Here is a tiny trained network, its code and every weight. The questions are about switching its units off for an input and a target symbol, where a switched-off unit gives its printed mean instead of its output.

import numpy as np


def w(rows, s, z=0):
    codes = np.array(rows[::2]) - 128.0
    scale = np.full(codes.shape[1], s)
    scale[-1] = z or s
    return codes * scale


def f(y):
    return np.maximum(y, 0)


def softmax(a):
    e = np.exp(a - a.max(-1, keepdims=True))
    return e / e.sum(-1, keepdims=True)


def log_softmax(a):
    a = a - a.max(-1, keepdims=True)
    return a - np.log(np.exp(a).sum(-1, keepdims=True))


def net(x, mask):
    ids = ['γζθλμψω'.index(c) for c in x.split()]
    T = len(ids)
    res = E[ids] + P[:T]
    u = 0
    for l in range(2):
        q, k, v = (res @ M[l].T for M in (Q, K, V))
        z = softmax(np.where(np.tri(T) > 0, q @ k.T / 2**0.5, -1e9)) @ v
        res = res + np.where(mask[u], z, O[l][:, -1]) @ O[l][:, :-1]
        u += 1
        y = f(res @ A[l][:, :-1].T + A[l][:, -1])
        res = res + np.where(mask[u : u + 12], y, B[l][:, -1]) @ B[l][:, :-1]
        u += 12
    return log_softmax(res[-1] @ U[:, :-1].T + U[:, -1])


Q, K, V, O, A, B = {}, {}, {}, {}, {}, {}
E = w([
[29,197,155,171,139],'γ',
[164,143,223,151,146],'ζ',
[195,106,214,107,211],'θ',
[127,183,247,144,104],'λ',
[103,119,44,201,98],'μ',
[98,87,207,77,140],'ψ',
[227,68,175,166,13],'ω',
],0.014)
P = w([
[117,94,220,223,201],'0',
[48,21,214,73,41],'1',
[56,41,201,102,105],'2',
[172,254,77,72,125],'3',
[146,189,93,112,109],'4',
[127,154,89,125,151],'5',
[131,149,122,124,166],'6',
[116,129,125,150,168],'7',
[114,106,147,148,194],'8',
[113,98,156,175,175],'9',
[156,56,179,181,212],'10',
[74,80,187,119,126],'11',
[63,34,245,100,132],'12',
],0.0095)
Q[0] = w([
[204,221,3,60,158],'0.h0',
[112,141,161,95,100],'0.h0',
],0.0061)
K[0] = w([
[80,157,128,2,38],'0.h0',
[166,130,187,150,40],'0.h0',
],0.0068)
V[0] = w([
[30,214,84,173,254],'0.h0',
[234,114,82,232,220],'0.h0',
],0.0076)
O[0] = w([
[133,155,146,81,6,3],'0.h0',
[168,199,106,136,157,122],'0.h0',
],0.017,0.0036)
A[0] = w([
[85,153,67,177,90,254],'0.n0',
[170,216,53,91,112,210],'0.n1',
[197,185,130,54,105,154],'0.n2',
[131,202,192,186,118,157],'0.n3',
[88,154,224,254,126,125],'0.n4',
[180,136,85,188,112,249],'0.n5',
[153,128,221,106,141,158],'0.n6',
[144,60,132,93,239,104],'0.n7',
[193,79,114,205,104,1],'0.n8',
[50,210,163,214,154,129],'0.n9',
[85,113,132,168,182,75],'0.n10',
[158,82,134,149,67,113],'0.n11',
],0.0078,0.0032)
B[0] = w([
[130,99,255,118,116,145],'0.n0',
[80,122,197,179,146,131],'0.n1',
[89,173,189,139,150,138],'0.n2',
[157,92,115,73,179,167],'0.n3',
[128,64,106,129,166,218],'0.n4',
[123,172,188,77,173,158],'0.n5',
[123,97,122,134,125,212],'0.n6',
[102,159,135,165,57,244],'0.n7',
[87,144,111,121,130,151],'0.n8',
[192,132,145,146,123,178],'0.n9',
[146,133,125,148,108,187],'0.n10',
[96,148,145,125,210,148],'0.n11',
],0.0097,0.011)
Q[1] = w([
[137,149,159,111,124],'1.h0',
[135,171,1,102,113],'1.h0',
],0.0098)
K[1] = w([
[83,27,134,194,188],'1.h0',
[82,165,3,121,124],'1.h0',
],0.0061)
V[1] = w([
[111,252,165,101,205],'1.h0',
[51,158,142,182,68],'1.h0',
],0.012)
O[1] = w([
[17,207,106,122,193,49],'1.h0',
[33,117,255,69,245,3],'1.h0',
],0.0083,0.0042)
A[1] = w([
[162,134,123,121,174,166],'1.n0',
[120,103,154,157,93,133],'1.n1',
[125,218,2,129,87,201],'1.n2',
[122,139,148,72,174,93],'1.n3',
[104,134,131,99,83,1],'1.n4',
[91,109,148,124,114,56],'1.n5',
[115,157,134,84,108,131],'1.n6',
[148,155,156,100,166,141],'1.n7',
[168,101,48,145,144,142],'1.n8',
[208,81,36,132,35,123],'1.n9',
[176,37,148,168,92,169],'1.n10',
[182,74,150,72,102,176],'1.n11',
],0.012,0.0033)
B[1] = w([
[78,123,129,145,75,147],'1.n0',
[115,97,92,129,185,171],'1.n1',
[254,88,147,81,197,162],'1.n2',
[122,116,140,146,68,146],'1.n3',
[127,104,187,149,113,131],'1.n4',
[167,123,108,162,116,145],'1.n5',
[169,143,118,141,174,134],'1.n6',
[89,143,102,122,111,143],'1.n7',
[102,141,165,144,102,167],'1.n8',
[93,103,117,89,38,203],'1.n9',
[85,128,72,94,171,252],'1.n10',
[123,172,128,101,163,193],'1.n11',
],0.0086,0.023)
U = w([
[163,74,226,145,104,37],'γ',
[205,100,155,165,87,210],'ζ',
[197,172,119,134,163,72],'θ',
[138,125,94,162,75,3],'λ',
[139,200,123,125,122,182],'μ',
[153,70,127,133,161,196],'ψ',
[166,78,122,254,121,149],'ω',
],0.0076,0.0046)

Each question gives the input, a string of symbols that net reads in full, and the target symbol t.
The units are the heads (2 rows each of Q, K, V and O) and the neurons (one row each of A and B). Each row of codes is followed by its name. A weight is (code - 128) times the scale printed after its matrix; where a second scale follows, it is the last column's (O, A, B and U).
mask holds one flag per unit, layer by layer, with each layer's heads first. A switched-off unit (its flag False) gives its mean, the last column of its rows in O or B, instead of its output. The means were averaged over made-up inputs and are rounded, as every weight is.
A unit's drop is (log p(t) with every unit on - log p(t) with that unit switched off) / (log p(t) with every unit on - log p(t) with every unit switched off).
The circuit of an input: a set's keep is (log p(t) with only the set's units on - log p(t) with every unit switched off) / (log p(t) with every unit on - log p(t) with every unit switched off). Starting from the 12 units with the biggest drops (on a tie, the unit counted first), units are removed one at a time, each time the one whose removal leaves the highest keep (on an exact tie, the one counted first), for as long as the keep stays at least 0.8.
circuit, biggest first: the units of the circuit, biggest drop first
k most important neurons: the k neurons with the biggest drops, biggest first
k most important neurons of layer l: the k neurons of layer l with the biggest drops, biggest first
input ω λ ψ ζ ω ω ψ θ ζ ψ ω ψ ω, target ω: circuit, biggest first => (0.h0 0.n7 1.n11)
input γ μ ψ ψ μ, target γ: circuit, biggest first => (0.h0 1.h0)
input ψ μ ψ μ ω, target ψ: circuit, biggest first => (0.h0 1.h0 1.n10)
input ω ψ ω ψ ω θ, target ω: circuit, biggest first => (0.h0 0.n7 1.n11)
input μ μ ω ψ ψ ω ζ ψ ζ ψ, target μ: circuit, biggest first => (0.h0 1.h0 1.n2 0.n4)
input ω λ ω ζ ψ θ ω ζ ω ψ γ, target ω: 3 most important neurons of layer 0 => (0.n7 0.n4 0.n9)
input μ θ ω μ ω, target μ: 2 most important neurons => (0.n5 0.n1)
input ζ γ ω ψ ψ ω ω μ μ ψ ψ ω θ, target ζ: most important neuron => (0.n3)
input ζ ψ θ ψ λ γ μ, target ζ: 4 most important neurons => (1.n2 0.n3 0.n0 0.n7)
input ζ θ ζ ψ γ ψ λ ψ γ ζ ω ψ, target ζ: 3 most important neurons => (0.n7 0.n3 1.n2)
input ψ μ ψ ψ μ, target ψ: 2 most important neurons => (0.n0 1.n10)
input θ ω ψ ψ ψ ψ θ ψ λ, target θ: 2 most important neurons => (1.n2 0.n2)
input ζ ψ μ ψ ψ ω ω ψ ω ω ω ζ, target ζ: 3 most important neurons of layer 0 => (0.n3 0.n9 0.n7)
input γ ζ ω ψ μ ω μ ψ μ γ ζ ω, target γ: 3 most important neurons of layer 0 => (0.n2 0.n11 0.n0)
input μ ζ ζ γ λ ψ ω μ γ ζ, target μ: circuit, biggest first => (0.h0 1.h0 0.n2)
input θ θ ζ γ, target θ: 2 most important neurons of layer 1 => (1.n2 1.n9)
input θ ζ γ μ ζ, target θ: most important neuron => (1.n2)
input λ γ ζ ω θ ω μ ψ ψ μ λ, target λ: 4 most important neurons => (0.n3 1.n9 0.n7 0.n4)
input θ ψ λ γ μ ψ ω ω ψ ψ μ ω ω, target θ: 3 most important neurons => (0.n2 0.n3 1.n2)
input λ ψ ψ μ λ ψ μ, target λ: 2 most important neurons of layer 1 => (1.n9 1.n2)
input μ μ γ ζ, target μ: most important neuron => (0.n2)
input γ λ ψ ζ, target γ: 3 most important neurons => (1.n10 0.n2 1.n3)
input θ ψ ω λ ψ ζ ψ ω ψ ω, target θ: 3 most important neurons of layer 0 => (0.n5 0.n3 0.n2)
input μ ψ μ, target μ: 2 most important neurons => (0.n5 0.n1)
input ω ω ψ λ ζ θ ψ ψ ψ λ, target ω: 3 most important neurons of layer 0 => (0.n7 0.n9 0.n4)
input λ ω μ ψ ω ψ ψ γ ω ψ, target λ: 2 most important neurons => (0.n7 0.n3)
input θ ω ψ, target θ: most important neuron of layer 0 => (0.n3)
input ω ω μ ζ λ, target ω: 2 most important neurons => (0.n7 0.n4)
